In the rows, 128 means zero.
Each row of numbers stands for one thing and depends on some of the facts below. Use the named rows to name the rest.

There are 3 kinds of fact about the things: plutun, dusol, kliplur.
plutun: refers to; dusol: belongs to class; kliplur: uses
plutun(bregrorom, patum); plutun(gremu, klili); plutun(klafum, klefufar); plutun(klafum, bristosi); plutun(klafum, breklis)
plutun(mavatrir, fenu); plutun(marus, gevam); plutun(noplizir, falir); plutun(noplizir, bristosi); plutun(klugror, gisul)
plutun(ziplo, vugar); plutun(ziplo, nodas); plutun(ziplo, flinetol); plutun(mamus, reston); plutun(mamus, klirom)
plutun(trotu, gebri); plutun(saflum, zurok); plutun(grino, detafa); plutun(grino, deku); plutun(dibrak, stuti)
plutun(paklo, plesku); plutun(fidren, bristosi); plutun(flibru, nelus); plutun(tumokla, plesku); plutun(lapur, dukli)
plutun(gripa, nodas); plutun(fudoplo, skuflos); plutun(fudoplo, lusken); plutun(fudoplo, trozur); plutun(fudoplo, fluklur)
plutun(mestisur, ploklas); plutun(piplen, nodas); plutun(betok, skebek); plutun(betok, dradren); plutun(flunel, sidun)
plutun(drefi, klili); plutun(klukli, poflam); plutun(fadas, sibrul); plutun(fadas, flasta); plutun(stoflipek, trozur)
plutun(stoflipek, klodi); plutun(kepem, reston); plutun(kepem, klodi); plutun(stege, klogro); plutun(stibra, deku)
plutun(brevo, detafa); plutun(brevo, dradren); plutun(brevo, klirom); plutun(triklal, bristosi); plutun(triklal, klodi)
plutun(nistemok, mukar); plutun(nistemok, kozubril); plutun(sipa, skerul); plutun(sena, gretra); plutun(sena, zurok)
plutun(subrer, klogro); plutun(subrer, ploklas); plutun(subrer, deku); plutun(subrer, filor); plutun(donopo, tulol)
plutun(donopo, plesku); plutun(zagrum, klogro); plutun(bruflir, reston); plutun(bruflir, vegran); dusol(klamol, 986)
dusol(kozubril, 581); dusol(falir, 35); dusol(deku, 35); dusol(gevam, 581); dusol(gresopon, 986)
dusol(bregrorom, 995); dusol(klalir, 35); dusol(zistor, 294); dusol(truzo, 383); dusol(grokedrik, 986)
dusol(mosa, 986); dusol(brasen, 35); dusol(gremu, 294); dusol(mopoze, 986); dusol(klafum, 294)
dusol(lusken, 383); dusol(klefufar, 294); dusol(mavatrir, 35); dusol(marus, 995); dusol(rugu, 581)
dusol(noplizir, 294); dusol(klugror, 986); dusol(doplek, 35); dusol(trozur, 450); dusol(plupu, 35)
dusol(zurok, 986); dusol(ziplo, 35); dusol(bitrere, 995); dusol(stotem, 383); dusol(brarim, 35)
dusol(stekimi, 450); dusol(fimo, 450); dusol(mamus, 581); dusol(trotu, 35); dusol(skona, 294)
dusol(klodi, 450); dusol(tulol, 986); dusol(sibrul, 995); dusol(klaskel, 35); dusol(fumos, 35)
dusol(flibro, 450); dusol(fligom, 383); dusol(vegrur, 986); dusol(klogro, 581); dusol(doskol, 383)
dusol(klovi, 294); dusol(saflum, 35); dusol(bristosi, 986); dusol(flotun, 383); dusol(vegran, 450)
dusol(grino, 986); dusol(dibrak, 294); dusol(klirom, 450); dusol(vimes, 450); dusol(fenu, 35)
dusol(paklo, 450); dusol(fidren, 450); dusol(stuti, 995); dusol(plesku, 995); dusol(flibru, 986)
dusol(gisul, 986); dusol(tumokla, 450); dusol(gridrol, 986); dusol(lapur, 450); dusol(klili, 986)
dusol(gripa, 383); dusol(fudoplo, 581); dusol(mestisur, 383); dusol(puvun, 35); dusol(patum, 294)
dusol(ploklas, 581); dusol(moskaplek, 35); dusol(piplen, 383); dusol(nelus, 35); dusol(dukli, 294)
dusol(betok, 986); dusol(skabral, 35); dusol(flasta, 294); dusol(flunel, 383); dusol(gretra, 986)
dusol(skuflos, 383); dusol(flunes, 450); dusol(drefi, 995); dusol(klukli, 450); dusol(fadas, 581)
dusol(stoflipek, 581); dusol(gravo, 35); dusol(moner, 294); dusol(kepem, 35); dusol(filor, 35)
dusol(skebek, 450); dusol(sidun, 35); dusol(rebur, 995); dusol(fefim, 450); dusol(klezon, 35)
dusol(brasikla, 986); dusol(reston, 35); dusol(stege, 35); dusol(stibra, 986); dusol(brevo, 450)
dusol(detafa, 294); dusol(triklal, 450); dusol(gigir, 294); dusol(poflam, 450); dusol(fisko, 581)
dusol(nistemok, 450); dusol(sipa, 995); dusol(pipak, 35); dusol(vuplir, 986); dusol(dregruk, 995)
dusol(dradren, 986); dusol(flinetol, 581); dusol(gika, 995); dusol(sena, 995); dusol(nodas, 35)
dusol(rastam, 294); dusol(lesutras, 450); dusol(rovun, 995); dusol(taden, 986); dusol(batres, 35)
dusol(skerul, 35); dusol(fluklur, 383); dusol(gebri, 450); dusol(subrer, 35); dusol(gozu, 35)
dusol(donopo, 35); dusol(zagrum, 581); dusol(breklis, 986); dusol(troro, 986); dusol(peskugrol, 995)
dusol(vugar, 35); dusol(mukar, 581); dusol(bruflir, 450); kliplur(klamol, moner); kliplur(gevam, nistemok)
kliplur(klalir, brevo); kliplur(zistor, brarim); kliplur(grokedrik, moner); kliplur(mosa, marus); kliplur(brasen, moner)
kliplur(mopoze, trozur); kliplur(klafum, brasikla); kliplur(lusken, moner); kliplur(noplizir, bristosi); kliplur(doplek, truzo)
kliplur(trozur, stuti); kliplur(plupu, flotun); kliplur(ziplo, moner); kliplur(stekimi, gremu); kliplur(fimo, brasikla)
kliplur(mamus, brasikla); kliplur(skona, trozur); kliplur(klodi, brasikla); kliplur(sibrul, truzo); kliplur(fumos, filor)
kliplur(fligom, truzo); kliplur(vegrur, nelus); kliplur(doskol, marus); kliplur(klovi, gozu); kliplur(saflum, nistemok)
kliplur(bristosi, truzo); kliplur(grino, trozur); kliplur(vimes, stuti); kliplur(fenu, stuti); kliplur(paklo, stuti)
kliplur(plesku, brarim); kliplur(tumokla, lesutras); kliplur(gridrol, stuti); kliplur(gripa, vugar); kliplur(mestisur, mavatrir)
kliplur(ploklas, moner); kliplur(piplen, trozur); kliplur(dukli, stuti); kliplur(skabral, lesutras); kliplur(flasta, filor)
kliplur(flunes, truzo); kliplur(stoflipek, moner); kliplur(rebur, moskaplek); kliplur(fefim, puvun); kliplur(klezon, flibru)
kliplur(stege, klefufar); kliplur(brevo, moner); kliplur(gigir, moner); kliplur(fisko, moner); kliplur(pipak, brevo)
kliplur(vuplir, vugar); kliplur(dregruk, nelus); kliplur(flinetol, flasta); kliplur(gika, marus); kliplur(sena, sipa)
kliplur(nodas, vugar); kliplur(rastam, flibru); kliplur(rovun, trozur); kliplur(taden, brarim); kliplur(batres, klefufar)
kliplur(donopo, flotun); kliplur(breklis, stuti); kliplur(troro, nistemok); kliplur(peskugrol, flasta); kliplur(vugar, flasta)

Some rows with their names:
[121 129 119 125 131 137 148 123 113 116 124 108 127 130 110 128 115 120
 128 151 124 129 111 137 132 131 133] -> gretra
[119 128 112 125 140 134 150 120 111 130 131 116 119 135 120 127 111 123
 138 163 119 132 110 131 136 133 126] -> rovun
[142 144 124 129 122 144 147 138 122 119 117 102 108 132 118 138  97 122
 131 129 122 125 119 136 132 128 130] -> filor
[137 126 131 114 145 135  99 151 126 135 148 128 134 145  97 109 130 118
 115 135 121 120 101 132 121 124 148] -> lapur
[154 122 132 151 160 132  77 158  33 126 186 105 137 144 116  79 145 122
  99 120 107 129 104  67 137 101 132] -> ziplo
[120 136 121 115 120 138 153 129 110 119 123 100 130 128 105 126 109 112
 135 141 127 123 113 140 129 135 135] -> lesutras
[137 128 133 115 154 141  91 153 135 144 146 131 131 145  96 113 124 120
 107 128 125 117 101 129 125 117 148] -> brevo
[125 146 118 108 110 141 157 149 103 103 128  96 123 136 107 133 102 131
 138 147 111 111 125 135 123 131 147] -> moskaplek
[122 130 106 133 129 143 140 131 104 119 121 117 115 147 128 126 111 136
 141 156 127 142 116 137 146 124 131] -> fligom
[127 140 144 133 184 149  74 170 182 148 120 140 122 149  90 147  71 127
  83 116 115  92 119 140 130 103 177] -> zagrum
[138 134 150 123 135 130  99 144 131 142 152 115 124 143  92 105 130 111
 120 124 134 121 102 134 117 132 146] -> sipa
[135 144 112 118 123 139 144 141 113 116 132 118 113 143 115 118 116 135
 135 141 125 127 119 136 120 131 126] -> reston
[141 127 107 123 138 129 157 137 111 116 137 120 108 127 124 131 105 120
 144 164  88 112 126 126 124 136 128] -> zistor
[134 142 108 118 120 141 154 137 113 114 129 117 111 141 117 120 117 136
 140 144 126 131 121 139 119 133 124] -> falir
[142 137 135 139 183 143  68 173 178 150 123 156 102 151 101 146  63 132
  84 122 105 102 119 140 138 108 175] -> stege
[152 140 153 111 139 138 101 168 127 141 162 110 123 149  98 110 125 116
 124 124 111  94 112 121 107 124 148] -> gremu
[166  70 144  93 103 141 124 116 142 120 136  91 148 154 139 149 157 111
 191 206  60 129  69 157 142 148 176] -> plesku

Name these rows:
No name comes twice in this set of rows, the named rows included.
[128 133 141 126 171 140  80 157 159 144 133 137 128 142  87 134  98 120
  87 127 121 103 105 138 127 112 168] => stibra
[127 145 122 134 145 148 130 144 137 131 115 115 109 140 116 146  73 132
 118 135 117 114 122 137 138 118 148] => deku
[160 114 134 160 160 123  65 168   9 120 191 103 137 136 114  76 152 105
  90 112 113 139 104  57 143  94 137] => gripa
[145 135 116 136 128 143 145 133  93 117 131 102 113 132 126 125 113 123
 134 137 118 132 117 120 134 125 121] => vugar
[122 135 127 123 123 130 151 127 113 124 131 100 121 127 107 127 107 113
 137 147 124 124 114 137 128 138 136] => stuti
[130 125 115 126 140 136 149 119 114 130 127 117 115 129 120 132 115 114
 138 158 119 131 110 130 135 131 119] => peskugrol
[134 129 141 119 137 132  99 149 129 129 146 117 133 145  89 107 133 117
 112 128 130 118 103 135 115 126 154] => flibru
[110 132 110 105 135 134 154 132 104 118 133 113 127 130 109 133 108 125
 137 172 107 114 115 128 128 132 138] => rebur
[136 131 128 107 144 132  96 155 130 134 154 138 132 145  91 102 139 123
 113 133 129 121 103 135 109 125 144] => bruflir
[134 149 145 131 180 150  68 178 181 156 122 143 109 152  94 152  61 133
  81 114 112  93 119 135 135 101 181] => subrer

Now the same things, written a new way:
Some things and their rows:
[110 146 104 126 139 205 133 134 136 118 148 136 130 127 159  98 111 139
 146 133 119 108  96 141 150 143] -> klafum
[139 129 114 129 122 144 127 141 120 125 134 116 129 147 123 121 142 172
 126 134 132 143 116 127 131 120] -> batres
[128 134 115 113 122 146 128 105 122 125 134 163 133 132 154 111 119  95
 149 136 112 121 108 144 138 129] -> klugror
[153 134 118 158 123 114 140 135 115 132 128 143 104 158 134 126 171 131
 136 131 111 125 124 110 141 116] -> filor
[138 137 118 109 112 156 128 119 130 131 133 151 124 136 143 118 116 101
 148 122 117 138 104 128 133 126] -> trotu
[141 127 115 141 104 134 127 133 121 128 127 113 113 145 133 133 151 149
 129 111 128 133 115 131 131 122] -> nelus
[126 125 149  90 202 202 126 148 119 141 117 204 145 126 134 127  98  79
 131 118 118 134  96 139 128 111] -> tumokla
[139 135 120 114 137 157 126  97 136 132 133 146 115 139 145 122 116 115
 151 106 120 129 108 138 134 120] -> sipa
[133 124 118 143 125 140 130 118 119 127 132 115 128 144 141 113 140 175
 129 134 132 120 119 136 135 115] -> mukar
[127 128 126 143 127 125 121 128 115 125 132 127 124 136 127 107 146 160
 129 137 135 115 120 142 145 122] -> skuflos
[140 128 116 139 108 136 128 137 121 127 128 113 117 146 130 131 150 154
 128 118 129 137 117 128 131 121] -> puvun
[129 129 113 151 118 147 129 134 110 118 127 125 135 140 133 103 127 173
 123 142 133 116 112 134 140 127] -> zistor
[124 124 127 134 164 141 121 104 112 115 133 111 156 129 134 125 150 122
 134 156 136 132 140 122 134 121] -> gridrol
[139 136 120 102 148 164 125 101 134 132 138 150 128 141 139 112 106 125
 150 123 123 137 107 135 133 119] -> sena
[110 123 133 131 109 125 134 130 118 124 127 121 133 157 129 103 135 143
 130 152 123 140 158 147 124 134] -> grokedrik
[138 135 120 108 146 160 126 100 135 132 135 148 121 141 141 116 112 122
 151 115 120 134 109 136 133 120] -> bregrorom
[159 137 110 147 129 120 146 138 109 139 131 136 107 158 132 120 166 121
 137 132 124 128 129 117 142 117] -> vugar

Rows to name:
No name comes twice in this set of rows, the named rows included.
[150 136 113 140 149 134 142 145 113 133 136 142 119 158 126 115 160 148
 134 149 120 133 127 110 141 116] => fumos
[131 125 111 147 106 128 124 121 110 120 131 124 121 143 143 128 155 150
 128 118 126 116 113 151 135 124] => brasikla
[123 134 138 114 131 133 113  72 124 112 134 163 158 121 151 114 119  72
 157 159 111 132 118 113 133 125] => grino
[131 128 136 129 151 142 117 121 120 121 134 102 146 128 119 128 151 124
 133 146 144 145 135 110 134 120] => vimes
[129 111 146 112 251 207 127 147 115 138 113 166 146 144 119 137 114 160
 112 110 134 137 113 144 121  96] => plesku
[116 136 147 111  72 130 129 120 137 134 125 154 116 145 138 106 114  75
 153 127 111 143 136 135 125 139] => brevo
[130 125 141  92 192 206 129 143 122 139 118 191 145 131 138 130  96  88
 133 116 117 139  97 135 124 112] => donopo
[135 130 111 134 125 150 130 143 127 126 136 105 120 145 129 127 149 164
 129 126 129 137 120 128 135 124] => falir
[139 135 119 118 129 156 125  97 136 133 131 146 111 139 148 126 119 113
 151  97 119 126 104 141 133 120] => marus
[128 143 110 109 123 178 132 127 143 130 144 136 118 133 152 120 122 106
 153 120 114 131 105 130 140 134] => kepem
[126 137 130 119 122 141 122 109 125 130 134 165 126 127 144 100 117 102
 149 132 122 110 105 143 146 128] => flunel
[138 138 118 102 114 163 125 122 129 129 136 155 132 136 141 113 110 113
 147 130 119 141  98 129 132 126] => saflum
[136 131 111 132 119 148 130 139 127 126 136 109 120 144 131 125 146 158
 131 126 128 138 118 127 135 124] => reston

Now the same things, written a new way:
Some rows with their names:
[146 113 144 152 140 122 131 131 122 137 147 125 131 107 107  95 137 124
 151 124 137 110 135 125 133 104 126 120] -> falir
[115 107 133 118 130 134 126 141 159 129 148 124 119 142 117 125 153 112
 124 106  29  75 103 139 120  95 135 156] -> gigir
[117 115 117 113 119 113 121 114 153 126 155 126 123 116 142 121 138 114
 115 135 153 114 119 127 122 124 120  98] -> gretra
[133 137 108 101 155 136 110 122  95  97 100 144 117 146 139 148 135 139
 130 158 169 168 129 133 123 166 150 159] -> bruflir
[131 133 108  98 144 137 113 126 104 101 101 141 121 146 145 158 129 136
 129 152 169 167 129 132 121 168 146 155] -> lapur
[116 116 114 112 120 114 123 117 151 124 150 128 123 120 142 125 138 116
 114 133 156 118 118 127 122 129 121 100] -> zurok
[126 119 126 129 149 114 109 129 110 141 161 120 141 123 125  96 110 114
 147 122 146 108 128 122 139  95 128 106] -> klefufar
[135 139 105 116 150 147 107 139  93 120  96 140 130 165 138 142 118 142
 140 124 128 174 132 127 133 158 138 153] -> dibrak
[134 109 136 135 130 117 129 143 127 143 146 124 147 109 118 112 115 115
 157 116 150 107 135 123 132 106 123 113] -> gozu
[104 119 108 126 148 128 122 182 113 166  72 148 119 139 118 189 141 134
 142 151 116 198 158 137 148 183 102 171] -> stege
[131 134 108  98 142 137 112 126 105 100 102 142 121 146 145 158 129 137
 130 151 168 169 129 131 121 168 146 156] -> klukli
[125 117 135 120 125 113 125 115 142 124 163 122 128 107 130 129 139 115
 121 140 160 109 126 127 124 123 127 116] -> vegran
[125 137 106 108 183 155  99 136  97 100  96 148 104 197 139 110 161 134
 129 138  27 147  83 147 116 130 164 194] -> stoflipek
[124 108 124 127 111 115 118 109 159 128 160 128 110 123 136 124 155 121
 108 130 149 124 126 123 120 132 115 100] -> mosa
[ 86 107 126 115 140 120 119 156 164 156 150 126 125 156 136 138 158  99
 110 122   8 100  91 142 124 107 119 154] -> ploklas
[117 131  80  81 150 129  96 130  99 103  95 146 124 156 159 140 108 129
 138 152 184 166 119 131 124 158 145 133] -> flibru
[117 111 127 105 130 104 115 122 130 127 165 122 139 108 138 128 117 105
 133 143 183 104 126 126 126 114 132 109] -> lesutras

Name these rows:
No name comes twice in this set of rows, the named rows included.
[147 109 147 150 150 115 104  94 117 114 172 132  90 122 111  94 179 131
 122 151 165 125 137 126 127 119 134 123] => klodi
[155 149 112 121 203 141  97  99  54  80 103 147  88 141 119  86 156 148
 142 188 175 169 121 141 133 135 168 165] => fidren
[116 120 128 134 131 117 123 139 135 155 152 121 138 123 123 128 128 116
 127 118 118 124 135 123 140 120 111 115] => detafa
[130 145 106 119 158 142  99 133  92 123 106 140 135 183 156 126 125 135
 132 130 117 186 112 125 128 156 138 145] => fudoplo
[129 121 133 136 128 123 122 129 133 144 155 120 138 128 125 116 126 119
 130 111 122 118 130 121 134 114 119 113] => patum
[161  84 165 128   5 206  91  67 189 112 127  96  80 118 157 176  52 137
 180 115 136 143 141 120 120  51 127 128] => plesku
[106 121 157 142 126 130 128 146 139 146 135 123 120 153 101 123 134 118
 131  94  11  73 105 132 117  77 135 164] => lusken
[101 121  95  65 158 138 109 150 116  95  87 147 113 160 141 170 134 120
 131 156  95 124 102 152 113 146 164 194] => brevo
[145 135 109  93 131 146 148 163 116  69  70 164 150 196 120 152 148 156
 126  58  73  96 107 130  82 188 178 193] => ziplo
[162 133 121 153 183 149  84 110  63 108 108 150  87 178 114  92 162 160
 144 141 134 186 141 128 137 145 148 160] => klafum
[153 189 105 116 208 123 148  64  98 110 151 118  91  42  79  21 173 128
 135 166 164 148  81 135 119  67 128 131] => bristosi
[108 112 131 118 135 129 118 138 160 135 159 125 124 161 138 115 157 105
 115 110  15  89  84 138 114  98 134 147] => fisko
[118 184 125 111 105 125 178  93 149 146 120 111 105  36  59 135 119 138
 116  96 145 124 125 118 108  92  97 137] => sibrul
[141 127 108 114 152 140 115 153  87 119  84 144 140 150 132 139 108 139
 167 129 157 165 137 128 129 152 143 155] => mavatrir

